Each row was made from one path, in order. Every step used is in the known rows, and no mark comes twice. Write each row's path.
In the rows, zero is written as 100.
Known rows
linid-rinil-lepes-kidab-sobet: 91  81  95  112  61  118  124  112  106  118  108  87  110  111  99  89  88  72  89  101  104  86
rinil-sobet-vepami-rabav-kidab: 116  129  85  103  101  112  102  113  88  74  109  94  119  101  90  68  98  94  86  112  122  115
rinil-lepes-rabav-kidab-linid-vepami: 88  105  99  87  42  102  112  138  120  94  131  92  98  101  119  67  128  83  53  80  74  83
sobet-vepami-rabav: 93  127  94  48  118  97  94  102  85  111  100  68  109  71  122  54  140  77  116  101  85  109
sobet-rabav-kidab-vepami: 119  119  115  77  106  122  59  120  83  87  82  69  98  87  113  77  67  76  90  76  90  67
vepami-rinil-sobet-rabav: 114  112  46  154  141  113  113  111  87  59  73  100  106  116  105  90  74  82  123  128  139  108
lepes-kidab-sobet-rabav-linid: 127  76  124  93  100  67  90  126  118  93  102  124  90  128  71  85  42  96  96  90  113  95
kidab-vepami-rinil: 101  72  76  67  146  78  123  93  99  126  121  98  92  89  95  99  104  97  143  75  113  103
vepami-rinil-lepes-rabav-sobet: 93  94  54  125  94  81  120  126  105  88  94  100  96  116  126  84  110  72  109  100  109  126
rabav-sobet-vepami-rinil-lepes-kidab: 81  89  91  95  94  84  72  121  71  105  103  87  104  101  122  65  89  70  115  88  111  144
rabav-kidab: 108  115  134  87  84  83  84  88  109  84  71  87  101  105  84  85  71  76  84  83  117  106
vepami-rinil: 96  97  66  117  142  81  122  85  101  87  69  95  97  106  103  93  97  77  139  116  128  119
rinil-lepes-rabav-kidab-sobet-vepami: 104  107  106  88  37  87  109  145  122  99  131  87  99  109  118  74  133  89  52  75  78  97
rinil-sobet: 118  106  78  144  93  120  111  116  94  73  120  121  113  120  80  105  80  118  79  116  128  106
rinil-lepes: 108  109  85  107  52  118  98  112  115  124  138  78  104  112  134  89  130  94  60  78  76  107
sobet-rabav-linid-vepami-rinil-lepes-kidab: 115  116  89  101  91  122  64  110  62  80  85  73  102  90  111  54  52  63  97  121  104  96
rabav-linid: 120  89  115  98  70  75  84  93  59  93  84  98  95  88  82  81  42  86  98  124  131  137
rinil-sobet-vepami-rabav-linid: 120  122  79  107  95  110  101  115  72  78  114  98  117  95  89  66  88  96  91  126  128  126
rabav-kidab-sobet-vepami-rinil: 97  105  130  85  117  70  104  91  102  82  65  74  94  100  68  68  76  68  103  81  149  109
rinil-sobet-vepami: 112  112  85  119  95  117  104  116  82  79  130  97  120  100  97  88  107  113  88  121  117  108
kidab-linid: 73  76  101  89  124  100  115  117  95  100  96  102  81  75  111  76  91  87  107  98  103  72
rabav-linid-vepami-rinil-lepes-kidab-sobet: 99  85  96  96  93  78  107  77  71  92  97  94  98  94  56  55  48  68  110  122  153  135
vepami-rinil-sobet: 109  102  49  149  137  95  130  97  98  68  83  110  106  120  89  97  83  89  125  126  148  123

Which path is each row?
111  83  119  64  115  55  109  116  135  108  118  120  97  124  74  77  90  96  109  79  103  103 -> lepes-kidab-sobet-vepami-rabav
94  96  109  87  84  97  90  74  49  89  94  90  102  73  60  64  51  78  104  130  139  125 -> rabav-linid-vepami
94  99  88  97  32  100  94  158  98  105  142  95  101  104  139  77  134  93  60  82  66  110 -> rinil-lepes-rabav-sobet-vepami
110  74  127  72  109  54  106  114  134  108  124  119  98  124  74  87  90  104  106  83  104  98 -> lepes-kidab-sobet-vepami
119  88  89  68  57  89  90  127  132  143  162  104  102  127  122  78  108  91  71  45  67  118 -> rinil-lepes-kidab-vepami-rabav-sobet
74  93  106  91  93  101  65  122  51  102  100  87  102  83  110  71  86  81  109  93  112  131 -> rabav-sobet-vepami
131  129  89  144  92  138  79  128  83  53  92  99  114  116  93  87  54  96  69  111  123  87 -> rinil-sobet-rabav-kidab
101  91  95  92  85  81  99  72  69  92  97  91  103  91  71  57  55  67  110  126  139  137 -> rabav-linid-vepami-rinil-lepes-kidab
98  96  86  111  102  94  105  72  48  73  85  95  105  83  54  62  42  73  117  143  163  136 -> rabav-linid-vepami-rinil-sobet
103  74  68  68  115  77  129  116  110  127  142  98  92  95  111  96  123  97  121  67  94  101 -> kidab-vepami-rinil-lepes-rabav
115  81  110  104  37  89  95  98  62  106  91  88  106  93  92  74  38  65  90  127  124  128 -> rabav-linid-rinil-lepes-kidab
86  108  86  77  133  82  105  89  84  100  91  62  107  76  128  71  137  77  138  119  105  116 -> sobet-vepami-rinil
115  97  109  80  115  75  104  89  106  92  92  93  101  104  74  86  68  81  107  71  136  110 -> rabav-kidab-vepami-rinil-sobet
98  91  91  119  136  113  104  114  63  77  70  86  82  91  57  66  45  76  111  109  158  91 -> kidab-sobet-rabav-linid-vepami-rinil
124  86  99  71  53  86  98  117  143  144  173  99  104  126  126  92  122  104  69  53  60  105 -> rinil-lepes-kidab-vepami
67  127  94  67  134  123  115  75  94  88  84  87  105  85  43  45  94  63  109  89  133  90 -> linid-vepami-rabav-kidab-sobet
91  98  136  80  102  83  95  100  106  84  68  89  89  87  92  68  65  68  89  81  119  86 -> rabav-kidab-linid
96  93  106  76  125  83  115  113  79  104  92  86  88  84  65  57  89  83  111  95  142  113 -> kidab-sobet-vepami-rabav-linid
66  127  76  68  133  134  114  76  89  97  99  90  109  79  65  54  114  73  116  103  110  89 -> linid-vepami-rabav
87  73  98  87  129  77  121  104  129  89  119  131  101  113  81  72  76  89  116  102  108  83 -> lepes-kidab-linid-vepami-rinil-sobet
122  120  89  141  100  138  84  135  81  53  90  100  107  107  96  79  52  92  71  110  124  77 -> rinil-sobet-rabav-kidab-linid
111  97  133  54  97  77  89  90  107  107  101  88  98  95  79  88  77  85  95  57  113  99 -> rabav-kidab-vepami
92  89  94  109  53  120  117  106  104  118  109  85  116  108  115  90  95  71  89  106  90  87 -> linid-rinil-lepes-kidab
